Here is a tiny trained network, its code and every weight. The questions are about switching its units off for an input and a class, where a switched-off unit gives its printed mean instead of its output.

import numpy as np


def w(rows, s, z=0):
    codes = np.array(rows[::2]) - 128.0
    scale = np.full(codes.shape[1], s)
    scale[-1] = z or s
    return codes * scale


def norm(h):
    return h / np.sqrt((h * h).mean(-1, keepdims=True) + 1e-5)


def f(y):
    return y / 2 * (1 + np.tanh(0.7978845608 * (y + 0.044715 * y**3)))


def log_softmax(a):
    a = a - a.max(-1, keepdims=True)
    return a - np.log(np.exp(a).sum(-1, keepdims=True))


def net(x, mask):
    res = np.array(x, float).reshape(1, 3) / 4 @ E
    u = 0
    for l in range(4):
        y = f(norm(res) @ A[l][:, :-1].T + A[l][:, -1])
        res = res + np.where(mask[u : u + 5], y, B[l][:, -1]) @ B[l][:, :-1]
        u += 5
    return log_softmax(norm(res)[-1] @ U[:, :-1].T + U[:, -1])


A, B = {}, {}
E = w([
[140,173,115,251,124,183,189,177,104],'x0',
[134,182,131,107,74,161,61,168,115],'x1',
[61,109,115,73,134,148,178,184,75],'x2',
],0.014)
A[0] = w([
[107,253,155,108,86,173,68,147,166,139],'0.n1',
[158,116,110,48,104,45,122,45,188,102],'0.n2',
[37,122,106,33,172,143,185,221,73,3],'0.n3',
[156,156,84,237,94,105,197,110,127,126],'0.n4',
[162,131,141,105,103,181,136,103,132,31],'0.n5',
],0.0059,0.0039)
B[0] = w([
[159,60,122,131,178,93,160,187,135,217],'0.n1',
[159,109,213,107,182,225,146,150,68,254],'0.n2',
[86,73,188,186,49,127,140,128,156,222],'0.n3',
[136,120,255,68,191,169,141,135,73,240],'0.n4',
[123,152,95,132,173,58,134,115,133,102],'0.n5',
],0.0094,0.0046)
A[1] = w([
[135,13,204,157,159,176,124,204,127,165],'1.n1',
[169,209,92,105,12,158,2,210,123,36],'1.n2',
[192,143,120,204,98,39,200,146,105,125],'1.n3',
[127,58,89,160,200,137,196,30,161,1],'1.n4',
[255,143,140,189,97,149,72,12,246,100],'1.n5',
],0.0079,0.0034)
B[1] = w([
[126,160,89,185,158,87,55,69,144,248],'1.n1',
[168,92,115,132,198,33,253,150,150,163],'1.n2',
[144,198,157,57,113,137,95,126,115,148],'1.n3',
[160,145,85,92,146,77,200,221,198,162],'1.n4',
[16,115,168,143,17,104,142,182,109,191],'1.n5',
],0.012)
A[2] = w([
[92,133,122,140,2,129,166,135,186,45],'2.n1',
[169,103,120,47,98,135,99,151,174,53],'2.n2',
[153,140,92,108,194,50,200,216,168,66],'2.n3',
[19,90,67,119,113,148,168,163,90,14],'2.n4',
[198,144,120,164,99,179,134,135,147,1],'2.n5',
],0.0099,0.0037)
B[2] = w([
[75,165,92,116,107,122,97,48,134,179],'2.n1',
[175,108,72,107,129,199,133,207,87,146],'2.n2',
[200,78,82,114,118,109,160,151,209,255],'2.n3',
[105,250,178,122,50,50,111,175,153,171],'2.n4',
[101,154,197,90,195,148,141,186,151,125],'2.n5',
],0.011,0.0075)
A[3] = w([
[92,160,130,102,35,84,165,165,83,90],'3.n1',
[185,226,107,183,133,254,202,163,78,5],'3.n2',
[166,110,175,13,154,163,92,99,120,45],'3.n3',
[137,171,88,147,170,113,53,19,109,102],'3.n4',
[121,52,165,19,132,101,118,88,107,146],'3.n5',
],0.0094,0.0032)
B[3] = w([
[62,160,182,185,153,69,109,63,200,232],'3.n1',
[194,150,165,33,180,218,49,150,54,213],'3.n2',
[173,127,75,197,161,220,67,91,69,193],'3.n3',
[128,66,49,48,91,126,118,131,180,196],'3.n4',
[186,255,209,187,158,197,142,204,112,254],'3.n5',
],0.011,0.0051)
U = w([
[184,182,192,141,198,248,66,150,64,168],'0',
[19,169,215,165,67,86,119,135,137,204],'1',
[209,98,133,121,159,91,197,175,160,180],'2',
[112,71,46,100,121,138,65,65,141,186],'3',
[99,78,140,115,99,167,173,115,61,27],'4',
[127,100,117,125,75,156,181,91,33,13],'5',
[101,104,99,115,99,167,181,104,45,1],'6',
],0.017,0.0054)

Each question gives the input, the list of numbers given to net, and the class t.
The units are the neurons (one row each of A and B). Each row of codes is followed by its name. A weight is (code - 128) times the scale printed after its matrix; where a second scale follows, it is the last column's (A, B and U).
mask holds one flag per neuron, layer by layer. A switched-off neuron (its flag False) gives its mean, the last column of its row in B, instead of its output. The means were averaged over made-up inputs and are rounded, as every weight is.
A unit's drop is (log p(t) with every unit on - log p(t) with that unit switched off) / (log p(t) with every unit on - log p(t) with every unit switched off).
The circuit of an input: a set's keep is (log p(t) with only the set's units on - log p(t) with every unit switched off) / (log p(t) with every unit on - log p(t) with every unit switched off). Starting from the 12 units with the biggest drops (on a tie, the unit counted first), units are removed one at a time, each time the one whose removal leaves the highest keep (on an exact tie, the one counted first), for as long as the keep stays at least 0.8.
circuit, biggest first: the units of the circuit, biggest drop first
most important unit: the unit with the biggest drop
k most important neurons: the k neurons with the biggest drops, biggest first
top k neurons in layer l: the k neurons of layer l with the biggest drops, biggest first
drop of u: that unit's drop, to one decimal
input [4,-5,5], class 1: circuit, biggest first : 2.n4
input [-5,-3,5], class 0: 3 most important neurons : 1.n5, 3.n5, 0.n2
input [-1,-3,-1], class 3: circuit, biggest first : 1.n1, 3.n4
input [2,0,-3], class 3: 2 most important neurons : 0.n4, 3.n4
input [-4,-4,-4], class 0: 4 most important neurons : 0.n2, 0.n3, 1.n2, 0.n1
input [-6,-4,6], class 0: 2 most important neurons : 1.n5, 3.n5
input [3,0,0], class 3: 4 most important neurons : 3.n4, 1.n1, 3.n5, 0.n2
input [7,8,6], class 2: circuit, biggest first : 1.n2, 0.n2
input [1,-2,3], class 3: 2 most important neurons : 1.n5, 1.n1
input [5,8,5], class 2: 2 most important neurons : 1.n2, 1.n5
input [-2,4,-2], class 2: 2 most important neurons : 0.n4, 1.n2
input [-1,-1,-1], class 3: circuit, biggest first : 3.n4, 1.n1
input [1,4,1], class 2: 2 most important neurons : 0.n4, 0.n2
input [7,-6,4], class 0: most important unit : 3.n2
input [3,-5,5], class 1: 2 most important neurons : 0.n3, 1.n2
input [1,4,2], class 2: 2 most important neurons : 0.n4, 0.n2
input [0,-6,7], class 1: 2 most important neurons : 0.n3, 2.n4
input [7,-7,-3], class 0: 3 most important neurons : 0.n4, 1.n2, 3.n2
input [7,-6,8], class 1: top 2 neurons in layer 2 : 2.n4, 2.n2
input [8,-7,1], class 0: circuit, biggest first : 3.n2
input [3,-8,8], class 1: top 2 neurons in layer 0 : 0.n3, 0.n1
input [7,8,2], class 2: top 2 neurons in layer 0 : 0.n2, 0.n3
input [6,-8,-8], class 1: top 2 neurons in layer 1 : 1.n5, 1.n2
input [2,2,-4], class 1: drop of 1.n5 : 2.1
input [6,-6,-8], class 1: drop of 1.n5 : 2.8
